Below are the code and all the weights of a small trained network. Each question names an input and a target symbol and asks about switching units off, where a switched-off unit gives its printed mean instead of its output.

import numpy as np


def w(rows, s, z=0):
    codes = np.array(rows[::2]) - 128.0
    scale = np.full(codes.shape[1], s)
    scale[-1] = z or s
    return codes * scale


def f(y):
    return np.maximum(y, 0)


def softmax(a):
    e = np.exp(a - a.max(-1, keepdims=True))
    return e / e.sum(-1, keepdims=True)


def log_softmax(a):
    a = a - a.max(-1, keepdims=True)
    return a - np.log(np.exp(a).sum(-1, keepdims=True))


def net(x, mask):
    ids = ['ΔΘΞΩβγηπφψ'.index(c) for c in x.split()]
    T = len(ids)
    res = E[ids] + P[:T]
    u = 0
    for l in range(2):
        r = res
        for j in range(3):
            rows = slice(4 * j, 4 * j + 4)
            q, k, v = (r @ M[l][rows].T for M in (Q, K, V))
            z = softmax(np.where(np.tri(T) > 0, q @ k.T / 4**0.5, -1e9)) @ v
            o = O[l][rows]
            res = res + np.where(mask[u + j], z, o[:, -1]) @ o[:, :-1]
        u += 3
        y = f(res @ A[l][:, :-1].T + A[l][:, -1])
        res = res + np.where(mask[u : u + 4], y, B[l][:, -1]) @ B[l][:, :-1]
        u += 4
    return log_softmax(res[-1] @ U[:, :-1].T + U[:, -1])


Q, K, V, O, A, B = {}, {}, {}, {}, {}, {}
E = w([
[55,144,162,102,240,74,154,179,198],'Δ',
[213,80,48,173,109,43,14,173,88],'Θ',
[51,7,17,67,61,175,151,127,131],'Ξ',
[66,165,150,59,140,207,224,120,44],'Ω',
[247,196,149,26,99,192,149,110,140],'β',
[78,147,160,234,192,205,72,3,121],'γ',
[235,122,159,62,70,79,184,82,221],'η',
[78,155,223,226,104,66,228,227,92],'π',
[75,179,80,141,178,59,238,117,148],'φ',
[67,38,223,81,220,36,150,134,203],'ψ',
],0.0074)
P = w([
[229,18,108,190,234,204,230,203,242],'0',
[227,2,154,178,245,166,225,172,147],'1',
[194,38,135,159,228,122,216,164,137],'2',
[160,69,131,127,198,108,204,155,147],'3',
[134,106,129,112,164,85,202,137,146],'4',
[109,129,137,90,133,76,175,139,160],'5',
[88,142,134,69,105,50,180,119,144],'6',
[68,149,142,60,74,30,163,109,124],'7',
[51,165,161,48,52,12,134,83,108],'8',
[55,172,191,42,36,58,131,147,140],'9',
],0.0049)
Q[0] = w([
[73,152,116,231,173,126,105,158,90],'L0H0',
[207,182,104,202,126,211,2,57,171],'L0H0',
[63,117,230,102,112,23,195,253,155],'L0H0',
[52,192,132,239,149,132,122,176,67],'L0H0',
[160,97,101,40,89,106,122,207,90],'L0H1',
[226,141,36,59,44,220,64,118,80],'L0H1',
[127,159,121,228,173,196,66,37,132],'L0H1',
[50,146,222,113,161,67,216,131,210],'L0H1',
[223,209,211,155,241,53,149,69,146],'L0H2',
[227,241,215,75,208,62,173,66,207],'L0H2',
[33,16,126,176,148,126,95,206,105],'L0H2',
[89,64,60,235,82,232,39,101,32],'L0H2',
],0.0064)
K[0] = w([
[167,111,98,52,222,146,40,44,161],'L0H0',
[208,47,88,233,214,174,149,187,180],'L0H0',
[45,179,123,48,25,25,45,68,115],'L0H0',
[107,107,116,40,248,116,39,52,157],'L0H0',
[122,95,131,43,105,4,197,188,96],'L0H1',
[216,28,157,112,178,142,236,239,205],'L0H1',
[200,115,133,216,225,246,120,98,166],'L0H1',
[13,206,124,87,56,110,36,38,129],'L0H1',
[233,252,224,218,137,25,105,86,129],'L0H2',
[162,255,243,234,81,80,155,138,138],'L0H2',
[140,29,9,26,112,54,47,39,148],'L0H2',
[178,6,30,101,241,231,133,82,143],'L0H2',
],0.0062)
V[0] = w([
[155,212,15,85,135,131,180,82,133],'L0H0',
[106,46,208,134,165,191,95,219,177],'L0H0',
[69,56,219,86,212,54,38,79,221],'L0H0',
[233,61,40,82,190,83,171,102,215],'L0H0',
[71,116,208,77,94,29,145,157,115],'L0H1',
[123,185,77,80,156,123,156,210,210],'L0H1',
[149,41,69,43,121,67,219,218,75],'L0H1',
[147,111,110,60,136,19,176,253,163],'L0H1',
[81,55,70,72,116,134,147,76,133],'L0H2',
[237,198,114,74,227,161,117,61,183],'L0H2',
[172,94,43,138,88,85,161,70,147],'L0H2',
[167,54,25,54,128,159,86,55,163],'L0H2',
],0.0059)
O[0] = w([
[134,66,221,119,177,42,68,126,52,116],'L0H0',
[150,201,100,152,158,226,200,173,188,175],'L0H0',
[181,224,2,153,154,133,127,159,128,154],'L0H0',
[171,115,123,151,180,78,207,169,73,254],'L0H0',
[112,167,89,87,49,88,115,187,111,145],'L0H1',
[119,119,179,84,199,120,71,203,62,159],'L0H1',
[177,71,164,41,127,59,179,209,139,223],'L0H1',
[121,106,84,30,144,85,135,233,84,214],'L0H1',
[137,74,47,128,100,123,126,90,105,138],'L0H2',
[200,169,213,145,130,84,118,120,30,123],'L0H2',
[119,56,86,185,115,78,193,116,100,159],'L0H2',
[154,121,60,160,121,111,148,74,74,112],'L0H2',
],0.006,0.0054)
A[0] = w([
[96,168,124,72,116,192,197,91,32,111],'L0N0',
[220,233,213,56,117,172,145,172,114,204],'L0N1',
[50,48,62,80,94,209,202,77,48,254],'L0N2',
[6,96,204,100,253,99,99,180,142,130],'L0N3',
],0.0049,0.0025)
B[0] = w([
[27,196,194,73,80,206,142,105,34,152],'L0N0',
[201,147,99,43,114,167,171,219,120,253],'L0N1',
[92,42,63,105,128,229,128,38,111,208],'L0N2',
[11,35,190,136,191,118,121,253,15,216],'L0N3',
],0.0052,0.0053)
Q[1] = w([
[69,81,233,54,154,146,183,220,176],'L1H0',
[45,112,49,131,124,161,105,165,159],'L1H0',
[240,229,123,84,38,186,165,124,166],'L1H0',
[44,98,94,213,181,143,159,159,64],'L1H0',
[210,109,192,82,163,31,166,116,155],'L1H1',
[158,179,117,119,62,253,75,10,165],'L1H1',
[134,76,213,102,213,38,218,250,91],'L1H1',
[231,108,109,133,59,89,52,162,74],'L1H1',
[239,86,60,166,78,143,44,82,209],'L1H2',
[37,96,193,80,191,44,230,208,127],'L1H2',
[38,62,123,120,151,50,232,155,102],'L1H2',
[199,198,116,55,94,101,85,153,232],'L1H2',
],0.0068)
K[1] = w([
[44,186,135,14,29,123,89,114,73],'L1H0',
[107,248,210,196,41,47,50,200,180],'L1H0',
[151,78,83,57,169,211,48,108,229],'L1H0',
[156,182,216,195,221,93,138,115,46],'L1H0',
[190,100,92,9,2,78,130,89,173],'L1H1',
[190,130,168,220,231,224,253,114,153],'L1H1',
[115,141,149,11,22,68,3,100,122],'L1H1',
[208,78,23,86,145,94,101,232,51],'L1H1',
[195,32,146,210,217,160,181,138,209],'L1H2',
[103,182,98,58,29,38,64,147,111],'L1H2',
[109,151,58,36,11,95,37,98,109],'L1H2',
[121,106,173,153,175,67,224,214,254],'L1H2',
],0.0057)
V[1] = w([
[181,124,199,168,183,39,123,123,125],'L1H0',
[111,67,23,168,52,134,195,80,147],'L1H0',
[204,56,97,3,169,142,168,52,127],'L1H0',
[172,109,179,196,22,101,189,181,144],'L1H0',
[63,162,170,146,143,100,230,101,183],'L1H1',
[35,100,172,138,232,98,151,131,97],'L1H1',
[196,29,120,69,116,94,99,65,245],'L1H1',
[65,115,85,145,153,190,65,132,37],'L1H1',
[62,103,106,68,193,144,255,85,128],'L1H2',
[51,173,205,162,99,57,208,136,144],'L1H2',
[49,186,114,37,115,218,130,85,69],'L1H2',
[225,167,190,57,130,249,204,196,222],'L1H2',
],0.0051)
O[1] = w([
[135,155,121,149,193,80,133,122,204,142],'L1H0',
[67,89,210,119,70,147,94,162,124,116],'L1H0',
[181,126,164,98,56,211,85,82,185,222],'L1H0',
[21,148,144,118,103,50,133,95,157,169],'L1H0',
[144,134,148,175,58,130,27,222,139,137],'L1H1',
[158,144,169,120,101,216,94,220,224,164],'L1H1',
[215,187,3,133,31,56,133,69,113,127],'L1H1',
[124,177,210,97,214,175,202,161,140,72],'L1H1',
[190,178,203,168,141,81,69,121,170,254],'L1H2',
[106,123,111,164,74,135,81,246,193,117],'L1H2',
[190,175,189,109,82,195,112,143,74,107],'L1H2',
[64,168,132,72,150,113,37,76,93,236],'L1H2',
],0.0062,0.0085)
A[1] = w([
[77,91,203,46,138,246,107,151,181,87],'L1N0',
[97,253,48,104,117,108,145,183,216,129],'L1N1',
[171,51,62,186,133,40,57,109,109,142],'L1N2',
[205,52,124,84,98,61,197,85,105,252],'L1N3',
],0.0055,0.0039)
B[1] = w([
[79,111,75,233,89,122,122,151,51,211],'L1N0',
[146,201,58,102,126,180,133,157,233,195],'L1N1',
[142,155,111,254,41,105,16,185,60,189],'L1N2',
[59,154,134,151,116,148,188,115,53,255],'L1N3',
],0.0056,0.01)
U = w([
[174,172,80,119,166,177,130,186,111,48],'Δ',
[19,38,27,88,137,178,253,82,112,195],'Θ',
[220,236,216,58,150,108,226,100,86,97],'Ξ',
[198,82,248,128,75,161,27,169,55,123],'Ω',
[23,89,195,65,202,70,47,48,83,101],'β',
[89,214,186,213,121,161,83,42,206,253],'γ',
[172,185,20,230,123,56,50,139,11,97],'η',
[6,98,102,134,126,152,87,154,170,53],'π',
[173,13,185,134,145,98,97,177,167,87],'φ',
[235,201,46,52,85,203,96,138,221,143],'ψ',
],0.0053,0.0057)

Each question gives the input, a string of symbols that net reads in full, and the target symbol t.
The units are the heads (4 rows each of Q, K, V and O) and the neurons (one row each of A and B). Each row of codes is followed by its name. A weight is (code - 128) times the scale printed after its matrix; where a second scale follows, it is the last column's (O, A, B and U).
mask holds one flag per unit, layer by layer, with each layer's heads first. A switched-off unit (its flag False) gives its mean, the last column of its rows in O or B, instead of its output. The means were averaged over made-up inputs and are rounded, as every weight is.
A unit's drop is (log p(t) with every unit on - log p(t) with that unit switched off) / (log p(t) with every unit on - log p(t) with every unit switched off).
The circuit of an input: a set's keep is (log p(t) with only the set's units on - log p(t) with every unit switched off) / (log p(t) with every unit on - log p(t) with every unit switched off). Starting from the 12 units with the biggest drops (on a tie, the unit counted first), units are removed one at a time, each time the one whose removal leaves the highest keep (on an exact tie, the one counted first), for as long as the keep stays at least 0.8.
circuit, biggest first: the units of the circuit, biggest drop first
unit that matters most: the unit with the biggest drop
k most important neurons: the k neurons with the biggest drops, biggest first
top k neurons in layer l: the k neurons of layer l with the biggest drops, biggest first
heads that matter: for each layer, one digit per head in row order, 1 if its drop is at least 0.15 and else 0, layers parted by /
input Ω π η η Θ Ω π, target Ω: circuit, biggest first : (L0N0; L0H0; L1H2)
input η φ φ Ξ ψ η η Ω Ω φ, target Ω: heads that matter : 100 / 001
input Ω ψ ψ π ψ, target π: circuit, biggest first : (L0N3; L0H2; L1N0; L1H1)
input ψ π γ β Ω η η β, target ψ: heads that matter : 001 / 000
input Ω Θ γ Δ Ω η η η, target η: circuit, biggest first : (L1H1; L1N2; L0N3)
input η Ξ ψ Ξ Θ η, target Ω: circuit, biggest first : (L1H0; L0H2)
input η η β η Ξ π η π π, target π: unit that matters most : L0H1
input Θ η φ γ Δ β ψ, target β: circuit, biggest first : (L1H2; L0N1; L0N3)
input β ψ η β π η β, target ψ: circuit, biggest first : (L0H2; L1N1; L0N1)
input Θ γ Ξ Ξ ψ Ω γ η, target Ω: circuit, biggest first : (L1H0; L0H2; L0N2)
input η η γ π Θ ψ, target Θ: circuit, biggest first : (L1H2; L1H1)
input η π η β π, target β: 3 most important neurons : (L0N3; L0N1; L1N0)
input Δ Ξ Ω π η η π Δ Δ Ξ, target Θ: circuit, biggest first : (L0H2; L0N2)
input γ Θ Ξ φ π η Ξ π, target Ξ: unit that matters most : L1H2
input γ η Ξ Δ Θ γ η β η β, target Ω: circuit, biggest first : (L1H0; L0H2; L0N2)
input Ξ η Ξ Ω Δ, target Ω: top 2 neurons in layer 0 : (L0N0; L0N3)
input γ π γ η γ η γ φ, target γ: 2 most important neurons : (L0N1; L1N0)
input φ Ξ Ξ π, target Ξ: heads that matter : 001 / 011
input φ γ π π Δ φ π γ η π, target η: heads that matter : 100 / 110
input φ η Θ ψ γ η η ψ, target η: unit that matters most : L1H1
input Ξ Ξ ψ π, target ψ: heads that matter : 100 / 000
input π γ φ η η Δ η, target ψ: 2 most important neurons : (L1N1; L1N0)
input Ξ η η Ξ η φ, target η: heads that matter : 110 / 010
input Θ η Θ η Θ ψ η γ γ, target γ: heads that matter : 010 / 000
input Ω β π, target β: 2 most important neurons : (L0N3; L0N1)
input ψ π η Ξ ψ η Ω φ, target Ω: top 2 neurons in layer 0 : (L0N0; L0N3)
input η Δ φ π π γ π, target γ: circuit, biggest first : (L0H1)
input γ Θ β, target Ξ: heads that matter : 001 / 000
input Δ γ π Θ Θ φ η Ξ Ω β, target Ω: circuit, biggest first : (L1H0; L0N2; L0H2)
input Δ ψ ψ, target ψ: heads that matter : 100 / 000
